Below is a small trained network, with its code and all its weights. Each question gives an input and a class and asks what happens when units are switched off, that is, made to give their printed mean instead of their output.

import numpy as np


def w(rows, s, z=0):
    codes = np.array(rows[::2]) - 128.0
    scale = np.full(codes.shape[1], s)
    scale[-1] = z or s
    return codes * scale


def norm(h):
    return h / np.sqrt((h * h).mean(-1, keepdims=True) + 1e-5)


def f(y):
    return y / 2 * (1 + np.tanh(0.7978845608 * (y + 0.044715 * y**3)))


def log_softmax(a):
    a = a - a.max(-1, keepdims=True)
    return a - np.log(np.exp(a).sum(-1, keepdims=True))


def net(x, mask):
    res = np.array(x, float).reshape(1, 5) / 4 @ E
    u = 0
    for l in range(4):
        y = f(norm(res) @ A[l][:, :-1].T + A[l][:, -1])
        res = res + np.where(mask[u : u + 10], y, B[l][:, -1]) @ B[l][:, :-1]
        u += 10
    return log_softmax(norm(res)[-1] @ U[:, :-1].T + U[:, -1])


A, B = {}, {}
E = w([
[47,110,125,173,126,88,81,162,180,105],'x0',
[91,104,107,108,1,165,184,57,134,31],'x1',
[123,195,152,144,208,123,63,65,153,59],'x2',
[121,131,181,138,191,174,99,107,200,139],'x3',
[69,126,155,23,157,176,130,146,72,135],'x4',
],0.0078)
A[0] = w([
[17,100,160,138,119,54,61,182,172,66,98],'0.n1',
[73,3,117,133,155,86,80,159,127,152,81],'0.n2',
[143,175,67,137,46,113,134,161,90,145,114],'0.n3',
[127,163,35,153,179,159,98,97,81,104,253],'0.n4',
[95,177,138,38,131,130,77,118,92,148,61],'0.n5',
[133,126,98,159,90,129,152,211,82,122,199],'0.n6',
[156,57,169,109,114,193,143,206,138,155,164],'0.n7',
[217,117,103,136,194,208,211,115,92,124,2],'0.n8',
[145,128,133,143,120,79,135,127,250,124,244],'0.n9',
[49,117,202,39,124,137,143,76,58,185,55],'0.n10',
],0.0061,0.00087)
B[0] = w([
[156,169,166,115,106,165,177,178,83,90,252],'0.n1',
[114,115,173,148,88,93,147,148,114,123,177],'0.n2',
[109,147,191,135,140,138,159,146,175,144,188],'0.n3',
[155,131,143,157,156,92,106,101,109,120,172],'0.n4',
[76,166,62,75,159,60,103,159,134,102,183],'0.n5',
[131,175,130,129,177,131,94,114,179,151,177],'0.n6',
[125,119,155,91,98,2,34,123,121,152,176],'0.n7',
[154,152,192,130,97,73,212,186,93,147,192],'0.n8',
[150,127,112,122,100,70,201,118,117,146,200],'0.n9',
[171,125,114,97,112,109,145,109,202,123,215],'0.n10',
],0.008,0.004)
A[1] = w([
[77,119,86,180,173,145,134,212,143,123,90],'1.n1',
[96,1,113,118,113,131,203,119,172,246,96],'1.n2',
[85,117,70,206,153,67,105,115,156,165,45],'1.n3',
[129,87,191,77,79,111,108,97,152,60,168],'1.n4',
[84,82,94,122,140,65,138,173,135,65,42],'1.n5',
[104,114,15,86,154,220,205,168,111,166,140],'1.n6',
[79,111,173,101,106,134,130,89,56,204,34],'1.n7',
[151,126,121,89,99,181,180,88,154,16,244],'1.n8',
[117,184,63,161,233,131,148,32,125,65,74],'1.n9',
[217,145,130,4,177,171,222,74,41,199,56],'1.n10',
],0.0065,0.0012)
B[1] = w([
[108,89,146,130,106,150,164,153,18,124,140],'1.n1',
[123,194,79,107,67,95,33,179,88,134,188],'1.n2',
[111,88,135,72,99,135,171,83,132,134,148],'1.n3',
[80,84,94,178,107,148,121,148,68,145,199],'1.n4',
[113,78,192,108,181,152,107,88,157,92,152],'1.n5',
[84,108,159,150,177,174,1,152,189,136,128],'1.n6',
[179,137,127,152,88,229,137,149,164,97,128],'1.n7',
[140,160,103,163,164,177,116,122,137,209,253],'1.n8',
[144,213,130,91,74,84,85,203,70,109,188],'1.n9',
[102,66,176,157,125,161,116,113,141,73,221],'1.n10',
],0.008,0.0056)
A[2] = w([
[137,127,14,78,119,164,105,173,186,175,215],'2.n1',
[216,98,134,122,205,67,80,122,56,189,184],'2.n2',
[122,114,88,247,145,50,174,93,142,140,195],'2.n3',
[248,98,224,66,129,165,221,41,113,96,185],'2.n4',
[56,88,74,35,192,165,95,182,94,103,94],'2.n5',
[108,58,140,125,253,78,140,195,53,153,91],'2.n6',
[241,131,77,184,148,49,189,169,239,103,4],'2.n7',
[130,62,228,222,127,214,140,236,112,9,138],'2.n8',
[166,171,152,70,157,144,134,127,96,29,214],'2.n9',
[53,63,141,67,221,186,91,199,144,91,73],'2.n10',
],0.0057,0.0013)
B[2] = w([
[167,109,129,160,224,127,111,106,123,76,177],'2.n1',
[101,160,111,151,134,231,158,87,95,134,254],'2.n2',
[123,87,146,62,152,114,159,79,140,98,224],'2.n3',
[76,153,151,114,111,82,229,120,156,158,211],'2.n4',
[180,79,99,148,159,138,186,87,213,70,239],'2.n5',
[49,70,118,132,139,172,139,22,143,154,240],'2.n6',
[157,70,105,99,109,131,123,110,234,83,230],'2.n7',
[87,156,254,85,162,110,218,124,130,201,252],'2.n8',
[135,122,133,168,13,50,133,215,119,178,232],'2.n9',
[193,168,57,95,116,113,162,101,192,81,245],'2.n10',
],0.008,0.0033)
A[3] = w([
[146,132,162,121,49,92,24,129,170,144,208],'3.n1',
[84,209,158,160,152,101,142,112,119,78,163],'3.n2',
[180,102,61,139,145,82,163,146,214,143,106],'3.n3',
[87,114,130,107,177,125,107,84,138,153,155],'3.n4',
[134,64,116,41,101,151,77,115,125,153,210],'3.n5',
[114,185,89,179,84,136,80,170,133,137,250],'3.n6',
[144,105,73,68,123,94,157,52,167,124,83],'3.n7',
[19,121,57,202,122,221,96,1,94,194,164],'3.n8',
[90,125,93,172,87,150,131,168,145,123,218],'3.n9',
[173,151,129,134,223,73,92,187,114,143,101],'3.n10',
],0.008,0.0023)
B[3] = w([
[187,188,92,96,168,102,39,193,64,152,213],'3.n1',
[160,62,133,99,43,56,93,184,96,198,222],'3.n2',
[37,139,109,103,187,136,107,91,168,3,237],'3.n3',
[138,113,121,230,47,141,213,112,131,144,161],'3.n4',
[157,176,139,182,113,72,83,141,110,46,172],'3.n5',
[167,41,139,128,160,172,8,153,78,190,216],'3.n6',
[122,171,86,129,194,215,70,175,248,63,239],'3.n7',
[89,35,42,214,225,193,199,26,26,131,255],'3.n8',
[141,221,192,171,213,123,124,126,117,243,184],'3.n9',
[110,82,57,173,106,175,76,155,78,107,154],'3.n10',
],0.0068,0.0047)
U = w([
[171,127,109,118,84,106,19,169,76,149,237],'0',
[134,112,76,74,148,133,114,84,253,8,56],'1',
[93,53,79,181,160,204,163,33,80,152,2],'2',
[106,117,200,83,83,97,208,117,149,170,155],'3',
],0.012,0.00096)

Each question gives the input, the list of numbers given to net, and the class t.
The units are the neurons (one row each of A and B). Each row of codes is followed by its name. A weight is (code - 128) times the scale printed after its matrix; where a second scale follows, it is the last column's (A, B and U).
mask holds one flag per neuron, layer by layer. A switched-off neuron (its flag False) gives its mean, the last column of its row in B, instead of its output. The means were averaged over made-up inputs and are rounded, as every weight is.
A unit's drop is (log p(t) with every unit on - log p(t) with that unit switched off) / (log p(t) with every unit on - log p(t) with every unit switched off).
The circuit of an input: a set's keep is (log p(t) with only the set's units on - log p(t) with every unit switched off) / (log p(t) with every unit on - log p(t) with every unit switched off). Starting from the 12 units with the biggest drops (on a tie, the unit counted first), units are removed one at a time, each time the one whose removal leaves the highest keep (on an exact tie, the one counted first), for as long as the keep stays at least 0.8.
units of the circuit, in order: the units of the circuit, biggest drop first
most important unit: the unit with the biggest drop
top k neurons: the k neurons with the biggest drops, biggest first
k most important neurons of layer l: the k neurons of layer l with the biggest drops, biggest first
input [-4,-8,-5,0,-7], class 2: most important unit	2.n2
input [8,-6,0,-3,8], class 1: units of the circuit, in order	(2.n10; 2.n5)
input [-4,7,-7,7,0], class 0: units of the circuit, in order	(1.n2; 0.n7; 3.n1)
input [7,-1,-3,-2,7], class 1: 2 most important neurons of layer 2	(2.n10; 2.n5)
input [-7,-1,6,-2,3], class 3: 2 most important neurons of layer 0	(0.n8; 0.n6)
input [4,5,4,-5,3], class 2: top 3 neurons	(1.n8; 1.n4; 3.n8)
input [6,-6,0,-2,-1], class 2: 2 most important neurons of layer 2	(2.n6; 2.n2)
input [8,1,-3,-2,-7], class 3: units of the circuit, in order	(0.n1; 2.n8)
input [-3,-8,8,7,1], class 0: units of the circuit, in order	(1.n9; 3.n2)
input [8,3,-7,0,8], class 1: 3 most important neurons of layer 2	(2.n5; 2.n10; 2.n9)
input [7,6,2,-8,-1], class 3: units of the circuit, in order	(2.n8; 0.n1; 0.n3)
input [2,-6,-8,3,7], class 0: top 2 neurons	(1.n2; 0.n7)
input [-5,3,-5,-6,-6], class 1: 2 most important neurons of layer 1	(1.n9; 1.n4)
input [-1,-8,-5,-1,4], class 2: units of the circuit, in order	(2.n6)
input [-3,-4,2,2,-5], class 1: 2 most important neurons of layer 1	(1.n4; 1.n8)
input [-8,0,-2,-1,-7], class 3: 3 most important neurons of layer 0	(0.n8; 0.n10; 0.n5)
input [-1,8,6,0,-5], class 2: units of the circuit, in order	(1.n8; 3.n8)
input [2,6,-1,-8,6], class 1: top 3 neurons	(2.n5; 1.n6; 2.n10)
input [-7,-3,-5,-4,0], class 3: 2 most important neurons of layer 1	(1.n10; 1.n9)
input [-2,-3,8,-3,-8], class 0: units of the circuit, in order	(1.n9)
input [6,3,-4,8,-4], class 3: 2 most important neurons of layer 0	(0.n1; 0.n10)
input [-8,-5,-6,-4,-2], class 3: top 4 neurons	(0.n8; 1.n10; 1.n9; 1.n8)
input [-2,-7,5,8,-3], class 2: top 2 neurons	(2.n2; 2.n6)
input [2,6,6,-5,-4], class 0: top 3 neurons	(1.n9; 2.n6; 2.n2)
input [2,5,6,-3,-6], class 0: 3 most important neurons of layer 2	(2.n5; 2.n10; 2.n6)
input [-7,8,-8,4,4], class 0: top 2 neurons	(1.n2; 0.n7)
input [-8,4,-5,-7,-4], class 3: most important unit	1.n10
input [-1,-3,-6,-6,8], class 1: top 2 neurons	(2.n5; 0.n5)
